(in the rows, 128 means zero)
Each row is followed by its class.
[106 144  52 111 129 139 103 129 111 196 153 174  87 171  78 109 123 117
 146 163  71 106 137 103  77 100 103 102 170 141 148 154 141 139 219 140
 151 139 162 143 103 109 110 128 171  98 144  88 136] : laz
[125 100  77  94 131 121  88 182 140 149 129 142  62 142 133 143 143 112
 115 137  44 143 138 134  71 113 125 139 126 135 119 152 154 181 148 144
 129 147 152 153 155 119 148 112 135 171 135 105 127] : tuv
[ 90 121  93 133 127 142 100 176 150 145 185 150  76 162 115 100 163 137
  99 147  60 140 157 122 100 118 102 126 145 125 124 127 153 176 152 162
 114 159 152 159 106 123 160 138 128 132 143 124 144] : zumi
[101 112 156 150 123 125 142 135 158  66 134 107 124  96 146 124 118 148
  56  96 139 122 166  93  96 151 117 155 142 143  88 154 164 146  63 162
 109 194 126 119 158 118 144 190 106 119 111 172 175] : laz
[ 98 104 129 127 127 124 122 145 121 161  80 135 122 142 128 127 122 110
 132 153  98 141 155 168 118 124 130 104 148 145 130 102 163 140 170 149
 105 116 123 122 167 120  86 108 132  97 121 124 121] : laz
[100 131  69  99 131 145 118 132 106 211 191 126 143 187 121 128 105 101
 167 152 145 121 124 131 153 114 106 116 140  97 133  90 105 104 156 159
  98  95 151 144  95 124 118 121 133 104 147 101 120] : zub
[124  94  47  72 155 166  79 122 149 150 172 146  95 167 144 130 131 102
 164 111  85  79  75 136 125 130 164 106 122 113 104 129 108 132 173 139
 150 123 136 144 135 126 137 149 177 168 118 126 154] : fid
[106 138  77 119 125 139 102 134 138 155 180 152  88 157  87 110 139 126
 126 137  85 131 157 110  96  93  75 116 155 109 128 127 160 148 152 163
 115 172 177 139  78 112 147 157 155 110 140 111 138] : gifig
[121 147  92 140 113 134  75 154 118 181 131 170  58 149  67 122 124 125
  75  99  91 134 147  96  70 120 102 125 144 176 145 153 195 162 134 143
 117 159 164 125 155  94 150 115 137 134 134  68  87] : Dum
[125 100  60 101 152 173 100 173 146 174 204 127  80 139 143 153 122 122
  63  81 154  93  77  95 110 126 151 184  88 145 140 171 112 143 118 118
 132 182 122 155 129 109 173 100 101 160 144 110 117] : zub
[103  94 111 146 128 114 118 130 134 114 147 142 143 123 113 117 117 135
  88 109 137  92 130 102  98 145 124 132 145 153  97 152 133 114 160 126
 130 182 134 138 118 114  98 126 107 119 126 143 147] : zumi
[128  55 111  84 141 140  92 137 181  89  64 115 140  90 177 178 135 100
 106  69 133 134 108 191 125 129 189 177  84 145 109 136 161 139  83 133
 121 168 115 119 180 134 135 146 108 168 102 181 134] : gifig
[111  97  88  75 107 135  53 156 147 157 145 132  91 147 120 158 125 103
 122 107 104 126 121 127  93 117 124 141 123 119 127 160 158 154 108 150
 151 129 157 138 162 119 137 140 122 171 133 109 137] : tuv
[103  89  64 129 153 146 128 176 150 142 148 156  61 148 144  98 156 142
 109 133  66  99 129 130  91 110 149 147 123 148 109 156  95 157 228 100
 146 217 135 155  82 103 149  98 150 126 143 145 146] : zub
[114 114 107 127 128 132 122 122 112 191 111 169 141 156  74 134 109 108
 137 149 166 128 133 109 109  88  92 126 151 142 134 117 147 108 159 127
 114 154 172 123 100 106 102 112 132  83 149  93  97] : gifig
[ 84 140  91 153 130 133 143 132 115 167 142 171 103 179  81 105 136 134
 127 154 121 129 148 104 100 121  74 126 159 148 134 102 131 136 212 147
 113 162 180 143  58 127 128 113 120  69 149  95 127] : luz
[109 107 158 150 133 135 144 161 132 148  73 140 132 119 110 152 117 123
  71 132 162 160 167 123 110 101 100 160 128 172 110  92 181 123  95 144
 111 158 145 128 158 107 148 108  79 108 139 114  79] : gumil
[130  84 129 132 141 155 129 179 178 105 121  92  94  76 172 154 131 130
  45  75 146 148 150 108 104 135 140 187 101 164 122 147 152 158  80 143
 117 190 111 137 180 106 177 132  75 135 127 154 126] : laz
[116 127  89 139 135 127  99 149 101 165 122 163  66 156  75 112 143 124
  99 121  48 126 133 118  58 120 113 101 139 178 140 164 166 158 194 128
 147 171 122 141 125 108 103  88 139 149 139  80 102] : nasi
[114 130 113 130 116 107  93 160 110 130 101 155  71 157  96 153 128 114
  68  78  82 139 131 130  49 142 132 150 118 182 156 172 200 157 129 139
 130 178 135 126 179 115 116 108 103 160 119 106 111] : luz
[147  89  44  69 133 142  56 165 160 170 133 151  23 131 125 165 141 119
  92 126  83 138 129 115  46 111 155 166 113 132 150 207 183 175 114 150
 155 191 136 156 175  87 175 130 151 151 122  96 120] : laz
[109 118  92 131 109 127 124  74 139 112 130 161 124 115  78 126  87 137
  87 109 178  81 140  59  75 120 107 151 180 130 106 193 148 104 133 125
 174 199 159 117 103 108 136 164 109  98 116 122 161] : laz
[107 111  99 140 142  64 116 149 126 133 120 164  94 144  92 116 143 138
  72 166  69 132 163 109  44 125 109 132 166 138 108 181 163 139 170 145
 139 194 149 158 126  94 110 115 152 133 128 119 133] : zumi
[119  89  87 129 179 159 133 158 164 146 145 128 115 123 158 115 147 127
  96 146 112 126 121 138 132 120 134 138 110 142  95  85  94 139 178 151
 113 170 128 142 111 121 154 122 126 122 144 137 109] : fid
[101 102  88 148 150 115 156 151 114 150 101 162 120 135 124 107 125 131
 114 136 117  94 136 125  96 122 164 139 140 171 105 146 102 106 229  86
 149 195 126 126 111 106 100  81 126 115 132 139 120] : zub
[ 95 142 146 175 109 121 145 134 120 123 145 135 125 146  96 123 117 142
  81 122 172 152 164  57  95 129  60 155 157 141 103 111 165 129  89 168
  85 178 176 128  90 112 157 158 111  90 143 112 132] : luz
[134  77  44 110 166 163 125 183 180 161 154 138  48 124 170 136 175 131
 123 121  32  95  95 153 127 114 176 147  82 155 133 152 112 183 222 110
  94 155 121 173  83 127 155  86 128 112 143 132 123] : gufi
[126 138  73 120 154 105 111 145 109 156 172 141  78 138  89 125 132 136
  93 134  69 117 125  76  56 133  97 121 141 129 131 182 151 136 126 156
 134 170 131 158 102  94 118 126 174 149 136  87  98] : nasi
[131 116  61 113 195 101  99 175 128 196 136 121  91 138 140 147 141 112
  87 142  63 140 112 127  92 119 141 134 107 161 148 120 128 130 170 155
  98 112 126 156 160  96 134  68 161 159 143  77  55] : fid
[114  93  47 113 134 145  99 138 108 186 162 153 101 153 102 133 122 120
 144 106 105  69  56 101 104 124 147 107 117 148 124 167  88 118 222  99
 157 144 118 146  80 122  94  93 145 118 137  93 116] : nasi
[ 87  52  86 103 121 145 105 104 167 106  72 171  92 135 119 128 145 116
 156 122  90  98 137 183 102 123 161 134 153 121  80 146 135 152 217 108
 193 184 158 120 119 133 103 141 120 136 101 167 212] : tuv
[ 96  85  73 120 153 104 159 110 176 110 118 134 121 125 155 114 151 139
 167 173  74  74 130 147 125 127 145 141 134 103  87 151 104 131 219 128
 119 187 147 154  42 133 109 168 154  91 127 184 183] : gufi
[138 107  87 158 172 139 135 139 125 155 127 170 103 133  90 137 122 132
  71 124 168 108 123  99  84 122 117 158 135 178  88 144 122 104 180 121
 158 203 150 129 124  84 147 100 106 114 131  96 101] : fid
[ 93 117  79 116 137 145 117 123 135 157 150 152  86 162 103 100 142 120
 160 175  78 126 159 136 118 115  84 103 146  99 110  99 136 149 187 175
  90 146 166 144  81 117 119 170 182  97 131 129 139] : Dum
[ 87 102  98 105  99 163  67 159 136 166 170 149  97 167 105 118 139 103
 121 105  80 130 129 146 115 138 124 114 138 138 141 112 183 167 141 155
 126 106 142 136 148 136 129 125  98 153 136 110 139] : zumi
[117  93  59 106 128 170 107 148 189 139 167 136  79 127 145 137 145 129
 130 101 106  86  97 117 112 124 150 158 109 130 104 163 131 159 157 120
 132 189 155 149  92 123 162 162 123 140 137 145 175] : gufi
[ 89 101 126 123 118 155 103 146 125 158 141 121 123 168 114 124 129 109
 145 127 118 145 135 143 137 123 108  98 128 115 117  91 145 140 125 171
 102 111 119 126 116 131 109 136 102 117 134 107 117] : nasi
[120 125 140 122 121 121  93 187 128 127 131 108  79 135 128 137 140 123
  62  72  53 155 128 135  85 136 137 123  99 163 143 155 173 176  63 154
 102 136  94 136 191 120 127 111 113 195 123 105 100] : nasi
[130  86  87 115 169 126 110 163 142 138 123 116 108 127 155 163 133 118
  83  94  98 108  79 137 106 136 155 128  94 153 122 164 104 129 153 136
 141 168  81 155 145 121 107  95 115 160 121 123  78] : nasi
[108 111  98 135 144 127 133 132 127 122 111 151 103 119 128 113 125 133
  96 118  84  92 131 111  84 126 148 128 143 169 118 162 142 149 194 115
 142 180 124 127 135 113 108 124 138 110 121 138 162] : laz
[130 144 145 141 107 127 107 139 123 113 122 159  93 126  79 150 117 134
  33 109 123 147 159  81  45  95 106 169 132 175 102 182 200 149  54 138
 153 215 149 130 162  95 173 150  94 160 129 105 121] : gumil
[108 113  99 125 150 104 114 176 116 167  90 168 117 159 113 122 145 104
 109 156  50 131 127 154  84 125 152 106 138 170 133 122 146 149 210 121
 125 125 123 151 171 122  81  75 144 148 129 116 113] : zumi
[ 88  71 145 115 122 137 130 148 159 101  99 109 161 115 164 139 121 108
 117  96 120 124 135 164 147 137 140 126 118 134  81  89 115 143 126 148
 108 122 132 120 169 146 102 146 104 138 118 175 164] : tuv
[127  82  51  87 170 144  92 112 147 162 151 133 118 138 134 157 115 106
 107 108 144  87  82 125 118 122 148 140 112 134 109 136 110 107 159 146
 138 165 137 146 144 117 127 126 123 148 120 115 119] : fid
[ 74  93 109 136 127 147 156  90 136 124 112 165 137 171 109 106 137 126
 167 141 144  97 126 137 143 125 126 120 159 113 102  98  91 116 221 123
 145 164 160 123  56 145  95 153 123  66 121 164 185] : luz
[ 95  80  78 136 124 185 120 114 154 142 155 169  81 157  91  99 147 138
 162 118 127  89 113 111 115 115 108 114 152 120  96 145 105 138 212 109
 168 181 151 137  27 127 134 138 124  91 134 124 176] : nasi
[119 114  83 102 152 136 135 148 141 127 175 115 130 130 159 152 119 117
  99  86 142 100  79 100 121 149 144 154  96 135 125 141 102 117 116 155
  99 150 123 153 126 136 126 133 126 143 125 135 117] : luz
[112  85  92 143 136 158 143 101 160 126 152 154 135 114  96 124 125 143
 104 133 194 107 148  89 121  98  99 159 145 120  91 126  98 108 143 133
 125 216 174 124  49 108 149 156 109  67 138 145 129] : gifig
[109 119 104 136 139 113 136 157 115 191 124 140 117 142 106 131 129 117
 113 158 114 142 144 113 111 102  93 131 129 151 137 112 119 137 183 142
 115 123 157 148 128 124 120  88 115 107 157  89 100] : tuv
[129 131  71 114 110 135 105 115 155 125 170 160 107 133  96 139 102 137
 105  85 136  60 101  60  83 129 140 142 137 146 105 211 149 120 121 115
 135 186 154 136  95 118 139 155 125 139 132 111 165] : gufi
[107 111 141 151 134 116 149 131 137  87  84 134 126 113 128 110 128 143
  88 119 103 117 179 113  91 130 135 136 153 174 104 151 143 137 159 131
 138 198 122 121 146 112 111 146 113 106 119 167 166] : laz
[ 87  81 108 101 122 185 107 154 168 149 160 111 133 144 165 129 137 102
 161 106 121 104 102 165 187 116 124 120 103 102 116  72  85 155 159 144
 120  83 143 136 119 155 130 140 101 114 134 151 153] : tuv
[100 100  67 129 144 146 128 137 164 125 175 143  68 122 124 115 150 142
 105 128  86  97 135  99  93 114 102 147 140 112  99 153  98 169 189 134
 159 189 172 153  74 125 153 144 135 125 138 140 179] : tuv
[108  96 127 128 146 141 141 154 134 144  73 141 154 119 138 147 118 115
 104 101 144 105 102 158 132 109 158 139  94 191 107 107 127 103 180 100
 142 155 114 131 167 121 100  92 101 117 122 140 108] : gumil
[127  96  60 148 164 134 148 166 140 155 140 152  55 139 140 109 165 140
 108 126  75 110 124 112  91 108 148 154 108 167 142 145  92 162 252 105
 132 207 138 150  62 106 139  79 122  84 145 125 111] : luz
[121 138 133 139 147  98 140 169 125 143 123 102 136 120 148 138 112 127
  76 141 118 158 165  97  99 127 107 140 126 152 130 129 148 134  91 186
  73 139 121 145 178 102 128 128 136 108 143 115  96] : laz
[ 96 127 139 131 132 124 102 159 105 130  98 142 128 152 112 113 128 117
  98 129  74 144 156 146 104 141 127 100 139 168 103  77 166 143 130 161
 104 119 131 112 189 123 110 126 133 155 134 118 108] : fid
[110 108 113 143 139 131 129 125 144  93 107 147 130 115 120 117 131 134
  84 108 104 104 138 136 107 114 128 137 141 143  91 124 129 149 149 128
 115 208 149 121 116 125 118 144 129 115 120 166 147] : gifig
[ 81  78  99 126 142 177 129 141 166 136 124 137 117 158 140 100 157 118
 150 122  79 111 118 183 160 120 144  82 122 126 108  84  85 150 230 131
 137 140 102 136  89 155 103 120 101 101 121 154 140] : nasi
[130  90  85 119 110 166  70 127 167 115 100 181  47 120  98 126 140 130
  92  75  90 102 134 148  67 137 166 140 129 170 111 180 182 178 153 107
 171 220 139 102 140 113 158 150 121 160  96 138 173] : Dum
[ 89 148 133 140 119 105 111 165 102 128 175 127 131 147 113  99 133 126
  95 129  50 136 161 114  99 150  86  96 155 138 119 108 174 153 118 180
  86 119 139 145 149 133 106 142 131 141 138 126 134] : zumi
[122 128  63 125 148 132 101 168 149 155 169 156  39 145 103 144 155 137
  59 112  84 144 129  92  54 124 112 170 121 150 150 175 159 164 133 157
 123 197 154 161 112 105 183 111 131 146 133  88 111] : luz
[101 137 112 122 126 116  95 174 129 149 191 111 133 147 131 127 133 113
  88 118  81 140 129 119 109 146 119 119 124 138 128 121 153 148 101 173
  80  97 128 151 162 128 121 129 124 158 134 118 122] : zumi
[132 117 100 121 112 123 110 151 154 150 135 148  79 132 104 144 129 130
  96 133 120 130 156  86  73 113 125 165 134 147 120 182 191 156  92 140
 106 190 161 138 115 102 162 144 101 131 148 103 121] : gufi
[ 84  71  98 138 118 147 107 117 157 120 133 160 133 137 111 106 137 130
 128 127 139 100 142 138 120 123 114 134 162 129  82 123 129 127 188 127
 145 184 161 130  87 128 129 150  99 107 124 160 176] : zumi
[108 119 109 110 120 125 102 140 129 144 140 147 107 154 100 129 135 111
 114 121 100 138 147 115  92 108 104 130 138 131 119 139 173 149 116 162
 105 157 166 137 132 113 132 151 150 130 137 118 132] : gifig
[109 133 117 177 162  99 169 161 115 185  99 145 111 139 104  99 136 135
 108 195 101 142 184 111  90  95  86 124 153 169 141 118 124 132 228 136
 102 155 144 144 104  91 109  80 133  51 149  98  93] : laz
[119 121  58  93 135 145  99 137 137 106 148 166  70 129 118 126 136 132
 103  93  39  66 102 110  63 114 160 129 121 154  99 188 144 152 177 114
 182 204 137 155 135 118 126 143 172 166 118 147 164] : gumil
[112  82  95 102 148 129  74 155 151 144 100 131  82 150 134 134 152 110
 102 130  64 149 146 178  98 119 139 134 116 139 112 110 168 160 144 167
 115 142 134 130 162 114 143 127 138 162 126 127 128] : fid
[131 139  68  76 109 157  46 148 131 152 149 167  61 146  76 143 140 120
 110  96  33 114 106 117  41 119 118 124 113 164 141 184 184 150 118 137
 191 180 150 162 178 117 140 157 166 191 126 104 143] : gumil
[115  55  64 109 176 123 110 163 166 135 124 135 109 127 160 136 159 118
  89 125  62 110 102 164 115 126 165 152 118 150 112 145 103 143 211 122
 127 169 114 171 134 122 121  94 120 151 120 157 129] : zumi
[129  74  76 127 125 164  92 117 179 120 101 174  50 116 112 125 139 135
  93 101 120 102 140 126  81 113 149 163 142 146  99 174 157 166 146 119
 153 236 157 116 107 100 168 157 135 140 112 145 142] : Dum
[113  67 113 119 147 137 101 143 159 109  79 136 127 115 137 142 121 117
  89  93 148 109 124 172 111 142 152 156 112 170  90 118 150 116 139 130
 137 181 123 110 175 119 135 123  92 164 111 150 126] : fid
[ 91 106 130 124 100 127 118 121 164 120 121 132 127 136 112 145 116 123
 121 128 162 133 175 110 116 130 107 160 149 117 101 136 197 135  69 167
  87 154 169 119 110 121 154 179  80 114 138 131 148] : gufi
[ 96 115 111 141 130 139 122 152 127 189 107 144 109 144 103 122 125 117
 124 152 133 139 160 117 107 109 102 123 154 152 133 107 161 128 168 151
 117 131 149 126 148 102 118 119 128  82 135 104 106] : laz
[ 96 140  89 125 142 121 109 171 107 179 183 144 119 173 116 110 141 115
 111 145  52 122 119 118 110 130 103  99 137 151 139 112 143 151 184 155
 101 110 140 167 129 124 100 107 139 119 147 102 105] : zumi
[122 118  76 116 128 148  98 129 150 125 148 150  91 128 122 129 113 130
 101  94 107  88 114  98  79 125 146 133 145 149 115 186 137 143 148 128
 163 193 136 132 146 106 137 147 136 133 114 124 163] : laz
[111  99 102 120 150 132 149 139 141 126 107 134 148 117 144 130 124 122
 114 123 102 105 120 139 117 106 142 131 125 159  80 113 114 112 180 119
 130 167 132 142 126 125 109 132 136 123 122 161 140] : gumil
[105 104  68  98 102 151  91 109 131 167 156 159 126 146  86 148  97 109
 131  96 169  75  91  87 106 120 126 127 143 126 108 157 103 112 161 120
 181 143 172 129 134 129 107 138 114 131 131 105 150] : tuv
[110 173  96 132 110 129 128 156 132 144 209 132  96 150  96 113 118 138
 103 121  84 120 161  39  84 132  83 122 152 140 116 146 179 152  89 175
  70 158 171 149 113 119 156 178 131 136 157  99 154] : gufi
[153 137  70 140 143 167  96 188  98 231 154 178  31 141  85 134 131 108
  86 114  81 143 106  68  67  98 125 123 118 203 157 151 177 169 179 110
  97 158 142 149 149  81 148  58 152 136 155  36  51] : Dum
[ 84  87 110  92 119 193 110 171 155 125 161 110 145 145 179 118 122 104
 143  84 123 117 110 179 172 144 160 136 101 122 108  75 113 139 123 135
 107 120 110 118 138 150 136 147  86 147 131 171 155] : zub
[119 105  86  86 116 173  42 145 152 143 169 148  52 146  94 145 137 117
  81  87 120 139 145 127  78 135 134 152 111 139 126 143 187 167  59 170
 132 163 159 124 193 105 180 156 110 184 125 101 130] : fid
[ 97  85  87  70 117 171  99 102 151 110  97 157 133 149 138 138 129 102
 177 103  73  85  91 204 137 126 176 102 125 121  83 110 134 133 177 122
 166 129 132 132 149 156  91 158 147 144  93 172 195] : gumil
[124 147  67  75 142 150  87 167 122 204 188 129 100 165 121 159 122  94
 125 105  93 117  90 123 113  96 115 126  93 143 147 135 155 127 136 153
 125 103 141 168 163 111 137 122 147 150 137  86  98] : gumil
[128  98  59 123 174 129 133 147 150 150 131 155  72 123 132 108 147 136
  97 136  53 105 132 113  94 110 134 124 133 146 110 144 110 151 202 141
 116 196 139 148  97 103 140 129 175 124 122 129 111] : Dum
[ 95 113 187 182 161  83 181 182 120 102  68 110 129 109 139  95 148 151
  65 150  88 181 202 128 107 118  89 122 135 159 106  97 163 136 120 159
  75 187  99 125 129 101 103 118 110 100 141 145  67] : nasi
[140 106 109 162 175  73 178 152 136 139  82 116 165  96 164 161 105 138
  71 136 153  98 120  96 121 122 151 169 109 185 107 153 110  99 160 119
  75 195 116 146 120 101 106  91  96  91 148 133  68] : gufi
[104 145  54  88 118 165  88 166 145 185 198 135  85 181 134 117 140 103
 175 114  22  95  95 127 130 127 140  95 114 135 152 118 154 176 177 142
  80  86 149 155 117 147 127 145 146 139 151 105 155] : gufi
[114  89  78 106 139 162  87 132 175 123 148 166  86 139 112 124 133 124
  90 105 115  97 111 118  78 127 144 134 130 151  91 151 127 140 148 122
 164 194 151 126 136 115 159 151 119 161 115 129 145] : fid
[113  63  46 111 115 185  75 116 189 138 183 168  79 130 102 130 146 137
 104 110 133  90 101 123  95 132 131 161 141 122 105 166 123 154 162 115
 178 195 162 148  62 124 166 140 106 133 123 134 178] : zumi
[114  63  79 112 167 141 115 131 169 115 112 145  94 114 138 130 142 129
 104 129 118 104 132 150  94 132 143 158 127 141  81 129 136 132 170 130
 154 207 144 128 115 104 142 143 128 143 112 156 145] : fid
[122  85  73 100 160 110 106 161 150 102 108 125  99 117 171 138 131 125
  69  94  69 104 121 153  86 135 187 166 114 145 103 175 131 140 138 130
 141 205 100 140 159 110 133 113 137 186 113 163 129] : zub
[ 94 109 111 128 165 101 117 142 132 147  96 139 131 143 116 115 135 123
 107 168 101 141 169 147 105 120 111 124 148 139 101  89 141 117 156 169
 106 151 152 131 146 101 112 124 147 126 133 124  95] : fid
[ 95 103  98 110 162 124 167 124 130 133 121 115 168 135 159 129 124 119
 150 143  98  98 106 158 154 116 140 109 116 128  88  82  80  99 208 135
 112 118 123 152 111 143  79 131 148  99 122 165 149] : gumil
[104 100 111 135 134 136 128 132 135  88 124 127 122 133 150 131 130 126
  95  87 115 113 123 124 115 145 147 144 112 147 112 121 123 140 146 148
 107 174 124 125 127 138 121 139  97 118 123 156 137] : luz
